Each row has a name. Each question is about the rows just above it. Places in a row count from 1.

[103 165  99 171 140 121 161 186 160 115 166 118  72 124 107 120 181 124
  67 128 112 117 124 162 168 112 140 139 160 137 115 148 138 116 167 140
 133 107 168 127 140 180 146 166 181 114]  Z912
[103 180  99 171 140 121 161 186 160 115 101 118  72 142 107 120 181 146
  67 128 112 112 124 162 168  91 140 139 105 137 115 148 138 116 101 140
 133 107 168 127 141 180 146 166 181 114]  Z725
[103 180  99 171 140 121 161 186 160 115 166 118  72 124 166 120 181 124
  67 128 112 151 124 162 166  91 140 139 160 137 115 148 115 116 167 140
 133 107 168 127 140 180 146 166 166 114]  Z879
Every place of [120] in Z912: : 16
Places of [166] in row Z879: : 11 15 25 44 45
At which places does Z912 hold [124]? : 14 18 23
Every place of [140] in Z725: : 5 27 36
Every place of [114] in Z912: : 46
At which places does Z725 hold [137]? : 30

[161  72 122 107 107 107 122] = Z115
[137 108 108 143 103 133 116] = Z25
[148 155 138 125 136 149 155] = Z764
[ 81 134  91  56 128 117 111] = Z459
[100  76 120 110  96  93 117] = Z42
[109  59 117 142  95 125 124] = Z934
[160 132 160 132 160 188 132] = Z159
[122 144 107 124 149 133 140] = Z901
[ 79  69 138  73 137 123 123] = Z156
[165 145 164 129 149 133 149] = Z761
At which places does Z115 hold [122]? : 3 7
At which places does Z156 hold [123]? : 6 7
Places of [132] in row Z159: : 2 4 7
Places of [160] in row Z159: : 1 3 5

[120 122 136 136]  Z723
[137  88 137 137]  Z491
[127  91 130 127]  Z36
[157 112  96 163]  Z358
[163  97  97 152]  Z446
[147 110 110 141]  Z520
[162  96  91 169]  Z431
[119 119 116 119]  Z92
Every place of [137] in Z491: : 1 3 4
At which places does Z723 hold [120]? : 1
At which places does Z520 hold [110]? : 2 3
Every place of [119] in Z92: : 1 2 4
Places of [136] in row Z723: : 3 4
Every place of [88] in Z491: : 2

[ 55  78 169 117 201  73 207]  Z653
[149 178 195 172  63 181 110]  Z997
[ 61 116  67  90  91 148 175]  Z362
[ 62 116  87 177 164 116  98]  Z450
[ 62 116 116 116 117 116 116]  Z372
At which places does Z997 hold [63]? : 5
At which places does Z372 hold [116]? : 2 3 4 6 7
At which places does Z450 hold [87]? : 3
Every place of [98] in Z450: : 7
Every place of [116] in Z450: : 2 6

[184  67 193 186  73  69 192 191  70  60 191  59  70 183  61  68 184  63
  58  62 196 188]  Z585
[175  79 175 175  79  80 173 179  82 175 176  77  85 171  76  82 175  75
  79  77  82 175]  Z532
[ 74 186  68  69 180 184  66  70 185 189  72 190 175  75 186 178  67 186
 197 187  62  72]  Z576
[ 69 189  66  70 185 187  63  65 187 198  69 191 186  73 187 187  67  80
 187 176  56  70]  Z68
At which places does Z532 hold [82]? : 9 16 21
Places of [187] in row Z68: : 6 9 15 16 19
Every place of [69] in Z68: : 1 11
At which places does Z68 hold [56]? : 21
Places of [175] in row Z532: : 1 3 4 10 17 22
Places of [65] in row Z68: : 8

[ 88 137 149 123 129 126 140 153 120 123 153 160 158 136 158 148 104 126
  98 122 120 153 158 142 148]  Z798
[148 146 125 148 120 146 119 145 135 145 138 126 111 119 111 145 106 158
 125 125 146 132 107 135 124]  Z337
[103 103 117 170 108 193 161 168 131 130 135 159 115 130 136 124 161 108
 161 120 116 161 136 116 142]  Z892
[161 159 125 138 150 131 125 110 141 118 125  96 118 127 117 149 131 154
 110 119 123 131 134 115 120]  Z789
[117 155 123 153 114 135 112 120 158 158 112 101 114 117 133 113 111 122
 120 139 133 127 121 116 108]  Z811
[ 77 130 115 116 105 111 104 135 149 120 128 119 121 132 156 127 111 142
  81 121 150 147 145 118 131]  Z177
At which places does Z892 hold [161]? : 7 17 19 22
Every place of [115] in Z892: : 13
At which places does Z337 hold [146]? : 2 6 21
Places of [153] in row Z798: : 8 11 22

[ 91  93 108  71 144 123 152 125 148]  Z69
[120 127 119  81 120 128 123 118 158]  Z206
[ 92 128  96 148 162 142  97 126 134]  Z983
[102  90 121 107 163  91 128 127 123]  Z236
[140  91 127 141 156 136 131 127 115]  Z202
[119 112 113 104 124 104 120 121 161]  Z593
[120 100 101  81 120 128 123 118 158]  Z89
[136 111 137 131 143 143 124 136 127]  Z888
[120 127 120 142 120 126 126 126 126]  Z93
At which places does Z93 hold [120]? : 1 3 5
Every place of [143] in Z888: : 5 6
Every place of [163] in Z236: : 5
Every place of [126] in Z93: : 6 7 8 9

[ 93 103 171 157  63  80  83 145 148 164 149 130 127 109] = Z833
[107 120 165 123  83  86  97 135 146 125 110 104 161 129] = Z930
[138 136 146 118 116 170 133 142 113  95  89 141 136  99] = Z349
[126 121 134 112 149 134 134 111 111 148 111 111 132 111] = Z162
[168 149 124 111 145 172 139 104 105 139  92 122 158 118] = Z217
[ 78 125  99 114 109 115  98 117 181 135 116 136 115 149] = Z334
[168 149 124 111 145 181 139 104 105 139  92 122 158 118] = Z158
[129 129 116 142 127 142 145 138 112 162 127 144  86 113] = Z131
[ 90 100  93 168  88 185 137 114 185  63  66 133 178 139] = Z518
[123 147 100  95 142 147 100 126 137 100  91 120 105 100] = Z257
Every place of [147] in Z257: : 2 6
Every place of [185] in Z518: : 6 9
At which places does Z162 hold [134]? : 3 6 7

[125  94 203 128 204  74 129 125 129 144]  Z884
[132 131 124 134 131 123 130 130 130 130]  Z52
[108 126 123 126 126 120 122 123 126 164]  Z49
[146 119 117 143 122  91 149  85 125 132]  Z541
Every place of [130] in Z52: : 7 8 9 10
At which places does Z49 hold [126]? : 2 4 5 9
At which places does Z49 hold [122]? : 7
Places of [125] in row Z541: : 9
At which places does Z884 hold [204]? : 5

[155 137 125 133 138 123 145 122 123 153 132 131 122 143 139 138 122 122
 132 145 120] -> Z203
[146 132 154 143  98 144 143  97 134 131  78 142 154 154 150 132 144 144
 116 144 154] -> Z785
[108 135 127 140 161  86 110 163 136 137 107 135 136 106 136 172  81 124
 136 163 107] -> Z938
Places of [154] in row Z785: : 3 13 14 21
At which places does Z203 hold [137]? : 2
At which places does Z203 hold [138]? : 5 16
Every place of [143] in Z785: : 4 7
Places of [136] in row Z938: : 9 13 15 19
Every place of [132] in Z785: : 2 16
At which places does Z938 hold [107]? : 11 21

[166 157 161 176 166 157 168 158 168 169 168 165 164 176 167 157 178 178
 156 171 168 175 174 164 161 157 162 162 178 180 182 162 166 167 159 154
 178 181 195 150 164 164 157 178 178 188 183 156 154] -> Z454
[152 161 158 178 159 147 159 162 161 161 168 173 171 165 155 155 200 169
 162 178 169 165 159 158 178 166 162 166 146 158 172 159 171 179 170 166
 164 160 181 166 164 170 160 159 174 161 168 156 168] -> Z448
[154 162 170 179 181 186 167 162 180 162 176 163 160 160 160 176 160 169
 152 167 165 164 158 166 151 164 181 159 172 171 161 177 162 175 163 180
 157 160 170 179 181 185 177 157 160 167 170 171 165] -> Z701
Places of [178] in row Z454: : 17 18 29 37 44 45
Places of [161] in row Z448: : 2 9 10 46
Every place of [159] in Z448: : 5 7 23 32 44
Places of [157] in row Z454: : 2 6 16 26 43
Every place of [171] in Z448: : 13 33

[ 66 107  92 131]  Z305
[123 144 176 149]  Z571
[ 66 107  86 130]  Z193
[126 147 177 151]  Z2
[ 87 146 179 132]  Z33
[ 53  76 150 158]  Z489
At which places does Z193 hold [86]? : 3
Places of [151] in row Z2: : 4

[147 146 158 118] -> Z733
[ 94 117  94  94] -> Z543
[188 135  93 149] -> Z352
[ 50 130 148 171] -> Z384
[156 106 106 106] -> Z963
[147 146 146 199] -> Z366
[188 107 144  77] -> Z660
[121 121 121 120] -> Z43
[188 135 188  77] -> Z479
[128 133 134 148] -> Z776
Every place of [106] in Z963: : 2 3 4
At which places does Z43 hold [121]? : 1 2 3
Every place of [188] in Z479: : 1 3
At which places does Z543 hold [94]? : 1 3 4
At which places does Z352 hold [93]? : 3
Every place of [147] in Z366: : 1

[127 126 152 134 112 162 113 123 192] -> Z58
[115  96 102 166 196 154 139 102 124] -> Z129
[183 105 138 140 164 147 123 111 117] -> Z312
[116 124 103 129 123 156  62 109 133] -> Z430
[ 93  94 107 149  63 104  99 120 103] -> Z995
[127 126 124 134 112 162 113 123 192] -> Z296
[119 106  63 166 166 190 106 106 122] -> Z184
Places of [106] in row Z184: : 2 7 8
Every place of [134] in Z58: : 4

[122 107  78 137  88 154 148 136 138 103 120 138 145 128  99 140 110 104
 129 112 118 137 107 162 129 151 138 134 136 118 108] : Z104
[111 107  53 121  87 141 114 153 144 108 109 135 150 136  98 129  98 129
 144 131 110 125 105 145 124 153 144  99 173 107 119] : Z678
[140 119 102 167  77 153 152 121 130  95 116 136 129 130 105 152 106  94
 131 100 115 131 167 148 167 157 167 149 153 116  97] : Z554
[135 105  90 143  71 117 132 142 153  91  93 129 142 137 117 137 104 128
 135 117 117 114 131 146 140 143 130 133 149 120  94] : Z344
[115  95 100 174  68 168 174 162 161 114 107 107 100 115 107 151 142 114
 134 103 128 142 130 174 115 115 131 133 118 123  74] : Z293
[118 118 124 123  93 141 130 140 143 118 123 144 160 125  87 141  91 124
 134 115 101 126  98 150 122 161 157 111 118 107 120] : Z53
[117 101  80 141  78 167 142 142 135  86 136 144 137 137 104 122 128  89
 128 118 135 143 103 164 137 132 126 150 129 136 104] : Z284
Every place of [167] in Z554: : 4 23 25 27
Places of [115] in row Z53: : 20
Places of [117] in row Z344: : 6 15 20 21
Places of [114] in row Z293: : 10 18
At which places does Z293 hold [174]? : 4 7 24

[ 66 188 187  65 186 190 186  69 186 188  65  62 187  72  65 162]  Z186
[159  99  99 158 157  98  99 188 156  99 157 161 100 155 135 121]  Z432
[158  99  99 158 157  98  99 156 156 156 157 161 100 155 158  99]  Z690
[ 65  65 187  65  67 190 186  69 187 188 157  62 187  65 187 187]  Z682
At which places does Z682 hold [187]? : 3 9 13 15 16
Every place of [158] in Z690: : 1 4 15
Places of [186] in row Z186: : 5 7 9
Every place of [157] in Z682: : 11

[ 49  91 135  91 169 161  92 140 117 162 125  91 129  91  91 173 125] : Z132
[173 117 144 114 166 155 103 119 117 179 110  91 129 173 166 173 131] : Z710
[148 125 114 146 107 148 134 122 152  96 170 116 112 127 132 166  94] : Z564
[ 79 117 144 114 166  79 103 119 122 179 122 122 121  79 156 122  79] : Z292
[ 90 125 135 146  90 125 165 122 135  96 118 116 112 127 132 166  94] : Z570
Every place of [91] in Z132: : 2 4 12 14 15
Every place of [135] in Z570: : 3 9
At which places does Z710 hold [117]? : 2 9
At which places does Z292 hold [122]? : 9 11 12 16

[153 140 202 134 148 173 151 115 118 114 174  98 120 133 140 137 115  93
 120 135 141 171 124 114 101  98 119  96 135  88  98 148 171 149 174  85
 143 124 116 150 149 139 115 126 153 129] = Z825
[153 140 202 134 148 173 151 115 118 171 147  98 120 133 140 137 115  93
 120 135 141 172 124 114 101  98 119  96 135  88  98 148 108 150 178  82
 145 124 116 152 151 141 119 126 155 129] = Z527
[153 142 202 133 149 173 153 117 117 172 148  97 119 133 142 139 114  94
 123 136 142 174 124 116 100  98 119  95 136  88  98 149 109 151 179  83
 146 125 116 152 150 141 121 126 157 129] = Z118
[152 140 200 115 148 172 152 116 117 170 147  98 120 133 141 138 114  95
 121 135 141 171 124 115 100  98 119  96 134  90  99 148 109 151 177  84
 146 125 116 152 149 141 121 126 154 128] = Z547
[152 140 200 133 148 172 152 116 117 170 121  98 120 133 141 138 114  95
 121 135 141 171 124 115 100  98 119  96 134  90  99 148 109 151 177  84
 146 125 116 117 149 141 121 126 154 128] = Z545
[117 128  67 136 120  95 116 152 152  98 122 171 149 136 128 130 155 175
 147 134 127  96 145 153 169 171 149 173 134 180 170 120 160 118  90 185
 122 144 153 116 119 128 147 142 113 140] = Z794
[153 172 202 134 148 173 151 115 118 171 147  99 120 133 140 137 115  93
 120 135 141 172 124 114 101  98 119  96 135  88  98 148 108 150 178  82
 145 124 116 152 151 141 119 126 155 129] = Z405
Places of [114] in row Z825: : 10 24
At which places does Z405 hold [119]? : 27 43

[150 125 128 145 123 158 118 132 119 134 129 131 135 140 136 126 117 114
 128 131 127 129 145 128 114 110 130 128 135 120 142 140 188 119 136 132
 118 125 141 131 136 128 108 139 141] = Z116
[118 134  90 150 132 139 124 120 137 131 128 118 124 120 127 124 139 119
 140 124 120 127 125 123 122 123 137 127 112 131 146 142 168 146 122 125
 129 117 141 131 125 151 146 115 141] = Z620
[150 125 128 145 123 158 118 132 119 134 129 131 135 140 136 126 117 114
 128 131 127 129 145 128 114 110 130 128 135 120 142 140 188 119 136 132
 118 125 120 131 136 128 108 139 141] = Z187
[152 135 119 106 121 130 110 120 124 110 127 130 121 120 127 135 128 100
 120 132 120 130 115 131 131 135 135 127 114 127 115 134 120 120 124 132
 118 118 119 132  96 134 152 118 144] = Z76
[122 127 124 134 121 116 126 127 143 141 131 139 137 129 119 124 127 153
 131 136 135 134 111 148 122 124 140 132 138 126 124 136 133 115 126 120
 126 159 150 138 141 137 135 116 159] = Z831
[144 140 121 150 126 143 125 130 131 120 124 122 117 132 131 142 152 114
 126 123 133 129 145 119 127 131 141 121 110 128 122 134 173 125 113 133
 135 140 123 136 131 121 117 108 135] = Z989
[122 127 124 134 121 116 126 127 143 141 131 139 137 129 119 124 127 153
 121 136 135 134 121 133 126 115 142 131 124 142 122 150 142 142 119 124
 131 161 132 145 148 157 141 115 135] = Z925
At which places does Z76 hold [115]? : 23 31
At which places does Z76 hold [120]? : 8 14 19 21 33 34
Places of [142] in row Z925: : 27 30 33 34

